Below is a small trained network, with its code and all its weights. Each question gives an input and a target symbol and asks what happens when units are switched off, that is, made to give their printed mean instead of their output.

import numpy as np


def w(rows, s, z=0):
    codes = np.array(rows[::2]) - 128.0
    scale = np.full(codes.shape[1], s)
    scale[-1] = z or s
    return codes * scale


def softmax(a):
    e = np.exp(a - a.max(-1, keepdims=True))
    return e / e.sum(-1, keepdims=True)


def log_softmax(a):
    a = a - a.max(-1, keepdims=True)
    return a - np.log(np.exp(a).sum(-1, keepdims=True))


def net(x, mask):
    ids = ['ΔΛΠεζθξτφ'.index(c) for c in x.split()]
    T = len(ids)
    res = E[ids] + P[:T]
    u = 0
    for l in range(3):
        r = res
        for j in range(2):
            rows = slice(3 * j, 3 * j + 3)
            q, k, v = (r @ M[l][rows].T for M in (Q, K, V))
            z = softmax(np.where(np.tri(T) > 0, q @ k.T / 3**0.5, -1e9)) @ v
            o = O[l][rows]
            res = res + np.where(mask[u + j], z, o[:, -1]) @ o[:, :-1]
        u += 2
    return log_softmax(res[-1] @ U[:, :-1].T + U[:, -1])


Q, K, V, O = {}, {}, {}, {}
E = w([
[108,120,103,142,134,170,154,113,194,87],'Δ',
[210,103,120,157,135,171,91,44,138,195],'Λ',
[251,120,164,148,53,77,146,64,152,141],'Π',
[116,218,79,183,143,70,132,162,155,158],'ε',
[196,124,110,81,107,62,69,175,92,121],'ζ',
[236,213,50,103,82,105,126,143,109,63],'θ',
[134,140,31,152,89,112,60,178,174,164],'ξ',
[138,124,229,176,89,111,64,135,165,164],'τ',
[109,111,186,97,161,115,176,156,227,138],'φ',
],0.019)
P = w([
[84,145,122,48,76,97,108,71,92,217],'0',
[122,80,139,153,195,151,169,165,47,146],'1',
[153,80,142,135,154,129,232,166,103,168],'2',
[113,165,138,97,152,110,51,133,160,96],'3',
[131,147,126,113,136,137,90,176,153,103],'4',
[207,168,134,36,77,33,125,124,254,191],'5',
[162,131,136,78,146,116,88,170,178,127],'6',
[202,122,93,113,142,141,245,245,225,153],'7',
],0.0099)
Q[0] = w([
[182,75,85,212,132,51,137,218,132,168],'L0H0',
[110,87,194,114,163,106,133,107,65,33],'L0H0',
[191,127,106,109,129,129,48,163,127,140],'L0H0',
[182,178,109,90,229,131,43,146,254,137],'L0H1',
[78,152,154,118,193,62,11,3,112,45],'L0H1',
[113,194,84,109,197,186,149,137,100,216],'L0H1',
],0.0062)
K[0] = w([
[160,230,30,62,72,143,161,89,107,179],'L0H0',
[30,129,147,148,44,157,157,148,107,189],'L0H0',
[129,124,101,57,177,140,161,140,130,52],'L0H0',
[179,92,97,161,250,117,83,208,201,73],'L0H1',
[119,127,217,205,137,226,91,190,2,128],'L0H1',
[116,119,66,113,187,147,120,114,137,214],'L0H1',
],0.0069)
V[0] = w([
[119,118,107,27,137,133,196,141,82,43],'L0H0',
[53,169,193,73,147,82,146,108,71,91],'L0H0',
[85,120,153,213,158,51,135,36,167,165],'L0H0',
[141,121,112,144,55,134,80,131,131,63],'L0H1',
[120,41,138,16,47,193,195,93,149,8],'L0H1',
[108,149,3,227,154,145,65,122,135,145],'L0H1',
],0.0054)
O[0] = w([
[177,131,139,149,144,125,142,162,159,69,122],'L0H0',
[124,130,104,163,109,141,127,143,159,138,85],'L0H0',
[130,175,118,153,112,125,87,250,98,151,91],'L0H0',
[149,163,136,204,124,164,176,92,115,182,120],'L0H1',
[116,161,134,185,216,116,95,91,144,181,2],'L0H1',
[127,124,214,66,142,166,171,107,114,109,174],'L0H1',
],0.011,0.0082)
Q[1] = w([
[138,108,139,143,91,147,236,106,254,111],'L1H0',
[154,114,208,145,176,124,109,66,181,127],'L1H0',
[103,166,160,70,83,71,130,144,106,142],'L1H0',
[38,150,109,157,225,127,117,100,60,185],'L1H1',
[79,131,136,80,136,106,167,200,96,167],'L1H1',
[95,131,157,125,97,153,105,160,147,246],'L1H1',
],0.0089)
K[1] = w([
[145,209,145,124,137,161,150,139,173,78],'L1H0',
[134,167,36,126,143,170,141,104,128,170],'L1H0',
[112,120,150,157,115,121,89,172,183,143],'L1H0',
[78,78,24,71,178,83,198,136,118,174],'L1H1',
[90,134,133,180,144,93,165,217,86,55],'L1H1',
[2,111,178,124,194,64,99,182,144,183],'L1H1',
],0.0069)
V[1] = w([
[213,79,23,113,150,86,69,182,108,105],'L1H0',
[169,254,136,62,227,45,111,202,128,150],'L1H0',
[115,36,133,166,161,180,121,183,106,131],'L1H0',
[43,149,145,69,189,44,192,117,84,31],'L1H1',
[215,57,59,128,109,129,119,119,95,90],'L1H1',
[150,76,154,153,60,185,74,176,216,94],'L1H1',
],0.0053)
O[1] = w([
[119,176,183,26,251,93,144,211,88,121,196],'L1H0',
[104,87,61,56,204,56,113,219,48,150,221],'L1H0',
[194,134,71,122,115,175,126,56,159,49,3],'L1H0',
[71,216,121,106,114,196,159,52,78,224,128],'L1H1',
[185,39,2,23,87,100,43,39,142,152,237],'L1H1',
[156,126,243,162,117,69,108,138,103,75,147],'L1H1',
],0.0042,0.0059)
Q[2] = w([
[151,39,126,89,155,86,57,35,152,125],'L2H0',
[163,123,173,158,166,93,234,111,45,197],'L2H0',
[27,226,168,97,128,152,13,59,70,59],'L2H0',
[161,62,77,178,175,161,253,165,102,133],'L2H1',
[151,41,117,31,82,57,166,205,188,231],'L2H1',
[129,180,180,94,171,82,90,147,196,61],'L2H1',
],0.0065)
K[2] = w([
[166,189,22,137,105,207,106,124,101,108],'L2H0',
[48,170,99,56,79,130,69,116,168,207],'L2H0',
[81,117,125,188,150,147,187,143,3,135],'L2H0',
[128,133,138,34,51,52,137,54,239,210],'L2H1',
[99,146,235,63,152,103,89,127,196,137],'L2H1',
[217,133,83,140,187,204,140,133,146,104],'L2H1',
],0.0056)
V[2] = w([
[94,161,105,81,157,160,105,133,120,106],'L2H0',
[125,173,124,165,127,147,144,88,2,29],'L2H0',
[47,42,201,114,136,219,93,141,101,163],'L2H0',
[62,183,160,129,137,128,202,160,227,159],'L2H1',
[93,96,39,69,161,163,171,151,161,71],'L2H1',
[100,166,88,162,60,57,124,150,129,111],'L2H1',
],0.0082)
O[2] = w([
[112,55,100,164,91,129,185,91,171,181,134],'L2H0',
[44,197,105,123,105,109,188,226,165,129,90],'L2H0',
[142,166,74,50,122,143,26,90,136,144,10],'L2H0',
[179,147,92,204,109,179,54,150,225,154,129],'L2H1',
[237,9,85,188,144,221,188,134,113,188,142],'L2H1',
[170,209,134,149,2,84,157,74,122,61,179],'L2H1',
],0.0082,0.012)
U = w([
[52,138,124,144,146,160,85,31,195,29,213],'Δ',
[146,150,182,84,141,205,110,33,100,182,60],'Λ',
[133,90,50,216,139,58,47,84,92,115,88],'Π',
[92,196,153,154,147,152,192,203,57,254,109],'ε',
[126,111,114,41,202,102,74,169,84,168,51],'ζ',
[90,58,64,118,157,94,158,61,135,76,163],'θ',
[145,96,145,81,60,181,103,179,146,120,84],'ξ',
[135,166,213,131,180,149,76,152,121,60,140],'τ',
[178,151,92,154,217,144,58,154,126,163,254],'φ',
],0.0058,0.0046)

Each question gives the input, a string of symbols that net reads in full, and the target symbol t.
The units are the heads (3 rows each of Q, K, V and O). Each row of codes is followed by its name. A weight is (code - 128) times the scale printed after its matrix; where a second scale follows, it is the last column's (O and U).
mask holds one flag per head, layer by layer. A switched-off head (its flag False) gives its mean, the last column of its rows in O, instead of its output. The means were averaged over made-up inputs and are rounded, as every weight is.
A unit's drop is (log p(t) with every unit on - log p(t) with that unit switched off) / (log p(t) with every unit on - log p(t) with every unit switched off).
The circuit of an input: a set's keep is (log p(t) with only the set's units on - log p(t) with every unit switched off) / (log p(t) with every unit on - log p(t) with every unit switched off). Starting from all 6 units, units are removed one at a time, each time the one whose removal leaves the highest keep (on an exact tie, the one counted first), for as long as the keep stays at least 0.8.
circuit, biggest first: the units of the circuit, biggest drop first
unit that matters most: the unit with the biggest drop
which heads matter: for each layer, one digit per head in row order, 1 if its drop is at least 0.15 and else 0, layers parted by /
input ε Λ Δ θ ε θ Δ Λ, target ε: unit that matters most	L2H0
input ε ε Λ θ ζ Δ Λ φ, target φ: circuit, biggest first	(L2H1, L0H1)
input ξ θ ε ζ ε Λ θ, target θ: circuit, biggest first	(L0H0, L2H1)
input Δ ε ζ τ ε, target τ: circuit, biggest first	(L1H1, L0H1)
input θ τ ε ε τ ξ Λ, target τ: which heads matter	00 / 01 / 01
input τ Λ ξ, target Δ: circuit, biggest first	(L2H1, L1H0)
input τ ε ξ, target τ: circuit, biggest first	(L2H1, L1H1)
input θ ζ θ ξ, target θ: circuit, biggest first	(L0H0, L2H1)
input φ φ ε, target Π: which heads matter	01 / 00 / 10
input ε ε ε ε θ Π θ θ, target τ: which heads matter	01 / 10 / 11
input ε ε θ θ τ ξ, target τ: circuit, biggest first	(L1H1, L2H1)
input θ ε ε Δ, target ξ: circuit, biggest first	(L2H1, L0H1, L0H0)
input ε ε ξ, target ξ: which heads matter	01 / 00 / 01
input τ θ Λ Λ ζ, target θ: circuit, biggest first	(L0H0, L2H1, L1H0)
input ε ζ ε ε ε ε Λ Λ, target ξ: unit that matters most	L0H1
input ε ε Π, target Π: circuit, biggest first	(L0H1, L2H1, L1H1)
input τ ε Λ, target τ: circuit, biggest first	(L2H1, L1H1)
input ε Δ Λ Δ Λ Δ θ τ, target φ: circuit, biggest first	(L0H1, L2H1)
input τ Δ Λ, target Δ: circuit, biggest first	(L2H1, L1H0)
input ε Λ τ ε, target ζ: which heads matter	01 / 00 / 11
input Λ φ φ ε τ ε Π ε, target ξ: circuit, biggest first	(L0H1)
input Δ ε Λ Λ ζ, target ζ: which heads matter	00 / 00 / 11
input Λ ε ε, target ζ: circuit, biggest first	(L2H0, L2H1)
input ξ Δ Λ ε Π τ ε, target τ: which heads matter	01 / 11 / 11
input Δ ε ζ, target φ: which heads matter	01 / 01 / 01
input Δ Π Λ φ ε, target φ: which heads matter	01 / 00 / 11
input ζ Δ ε φ Λ Λ, target φ: unit that matters most	L2H1
input θ θ θ φ ε ε, target φ: which heads matter	01 / 10 / 01
input ε θ τ ε ε θ ξ φ, target ε: which heads matter	01 / 01 / 10
input ε ε Λ, target ξ: which heads matter	01 / 00 / 01
